Below are the code and all the weights of a small trained network. Each question names an input and a class and asks about switching units off, where a switched-off unit gives its printed mean instead of its output.

import numpy as np


def w(rows, s, z=0):
    codes = np.array(rows[::2]) - 128.0
    scale = np.full(codes.shape[1], s)
    scale[-1] = z or s
    return codes * scale


def f(y):
    return y / 2 * (1 + np.tanh(0.7978845608 * (y + 0.044715 * y**3)))


def log_softmax(a):
    a = a - a.max(-1, keepdims=True)
    return a - np.log(np.exp(a).sum(-1, keepdims=True))


def net(x, mask):
    res = np.array(x, float).reshape(1, 5) / 4 @ E
    y = f(res @ A[0][:, :-1].T + A[0][:, -1])
    res = res + np.where(mask, y, B[0][:, -1]) @ B[0][:, :-1]
    return log_softmax(res[-1] @ U[:, :-1].T + U[:, -1])


A, B = {}, {}
E = w([
[162,181,112,103,102,159,58,149,222,106],'x0',
[167,172,233,115,159,110,198,107,86,42],'x1',
[32,175,168,110,254,7,66,246,128,127],'x2',
[118,55,110,152,167,85,154,66,176,141],'x3',
[85,113,165,70,231,252,86,113,124,156],'x4',
],0.0084)
A[0] = w([
[124,181,113,130,134,103,111,156,183,106,201],'neuron 1',
[133,80,106,163,131,168,127,110,105,248,217],'neuron 2',
[148,158,77,156,85,159,163,130,88,102,203],'neuron 3',
[122,105,146,122,189,158,132,132,96,128,206],'neuron 4',
[115,93,89,144,116,124,116,120,124,174,105],'neuron 5',
[165,115,104,149,102,162,161,116,113,166,243],'neuron 6',
[146,148,171,125,202,144,124,116,86,129,209],'neuron 7',
[115,172,113,121,149,83,124,149,100,128,225],'neuron 8',
[158,140,174,133,83,97,137,126,116,106,255],'neuron 9',
[127,137,154,94,157,171,124,121,191,122,128],'neuron 10',
[141,172,111,149,167,87,123,142,164,102,228],'neuron 11',
[126,109,174,126,145,71,90,172,154,94,252],'neuron 12',
[82,145,182,105,119,151,167,126,118,140,205],'neuron 13',
[90,155,107,137,138,69,105,130,168,92,232],'neuron 14',
[156,176,85,114,158,200,121,88,151,156,106],'neuron 15',
],0.013,0.0029)
B[0] = w([
[158,132,159,136,115,73,136,151,62,144,214],'neuron 1',
[106,94,92,78,73,110,81,91,188,174,237],'neuron 2',
[190,141,93,144,45,96,127,164,191,85,217],'neuron 3',
[53,135,115,29,149,153,129,98,148,148,225],'neuron 4',
[91,82,74,135,122,117,90,98,156,161,179],'neuron 5',
[178,109,92,121,64,77,54,136,187,73,224],'neuron 6',
[97,165,65,26,179,198,174,179,86,100,255],'neuron 7',
[96,130,117,139,160,90,192,127,107,151,226],'neuron 8',
[156,168,123,151,138,97,255,118,144,59,211],'neuron 9',
[105,90,185,82,171,163,98,182,121,119,191],'neuron 10',
[182,130,115,198,145,113,202,155,78,183,213],'neuron 11',
[83,158,131,180,129,138,212,168,68,207,254],'neuron 12',
[122,142,116,66,183,180,155,80,144,63,203],'neuron 13',
[140,100,114,195,143,101,178,228,93,194,225],'neuron 14',
[168,83,159,139,158,188,16,193,113,141,204],'neuron 15',
],0.0088,0.01)
U = w([
[233,211,114,171,68,97,151,105,207,3,87],'0',
[150,66,227,124,138,198,30,200,143,95,9],'1',
[75,41,78,126,90,38,76,50,202,167,132],'2',
[95,155,117,244,171,54,231,185,89,194,218],'3',
[35,204,98,70,216,184,213,139,96,77,145],'4',
],0.007,0.0011)

Each question gives the input, the list of numbers given to net, and the class t.
The units are the neurons (one row each of A and B). Each row of codes is followed by its name. A weight is (code - 128) times the scale printed after its matrix; where a second scale follows, it is the last column's (A, B and U).
mask holds one flag per neuron, in row order. A switched-off neuron (its flag False) gives its mean, the last column of its row in B, instead of its output. The means were averaged over made-up inputs and are rounded, as every weight is.
A unit's drop is (log p(t) with every unit on - log p(t) with that unit switched off) / (log p(t) with every unit on - log p(t) with every unit switched off).
The circuit of an input: a set's keep is (log p(t) with only the set's units on - log p(t) with every unit switched off) / (log p(t) with every unit on - log p(t) with every unit switched off). Starting from the 12 units with the biggest drops (on a tie, the unit counted first), units are removed one at a time, each time the one whose removal leaves the highest keep (on an exact tie, the one counted first), for as long as the keep stays at least 0.8.
units of the circuit, in order: the units of the circuit, biggest drop first
most important unit: the unit with the biggest drop
k most important neurons: the k neurons with the biggest drops, biggest first
drop of u: that unit's drop, to one decimal
input [3,-7,3,1,4], class 1: units of the circuit, in order -> (neuron 15; neuron 9)
input [-3,-2,-8,8,-7], class 2: units of the circuit, in order -> (neuron 2)
input [2,-6,-2,5,5], class 2: 2 most important neurons -> (neuron 2; neuron 5)
input [-8,-6,-8,-2,-8], class 0: 4 most important neurons -> (neuron 3; neuron 9; neuron 6; neuron 4)
input [5,3,0,-7,-1], class 0: units of the circuit, in order -> (neuron 14; neuron 7)
input [-6,-1,8,6,5], class 4: 2 most important neurons -> (neuron 7; neuron 4)
input [4,-7,-1,-1,6], class 1: 2 most important neurons -> (neuron 15; neuron 10)
input [-2,-8,-1,-6,-8], class 2: 2 most important neurons -> (neuron 5; neuron 2)
input [-7,5,6,2,-1], class 4: 4 most important neurons -> (neuron 7; neuron 4; neuron 13; neuron 1)
input [2,-6,-6,-2,0], class 2: drop of neuron 2 -> 0.2
input [-1,2,-3,-2,2], class 0: drop of neuron 12 -> 0.1
input [-3,0,-8,5,-6], class 0: drop of neuron 3 -> 0.2
input [8,5,-3,-4,1], class 1: drop of neuron 9 -> -0.2
input [-6,-3,-4,-2,-5], class 0: most important unit -> neuron 3
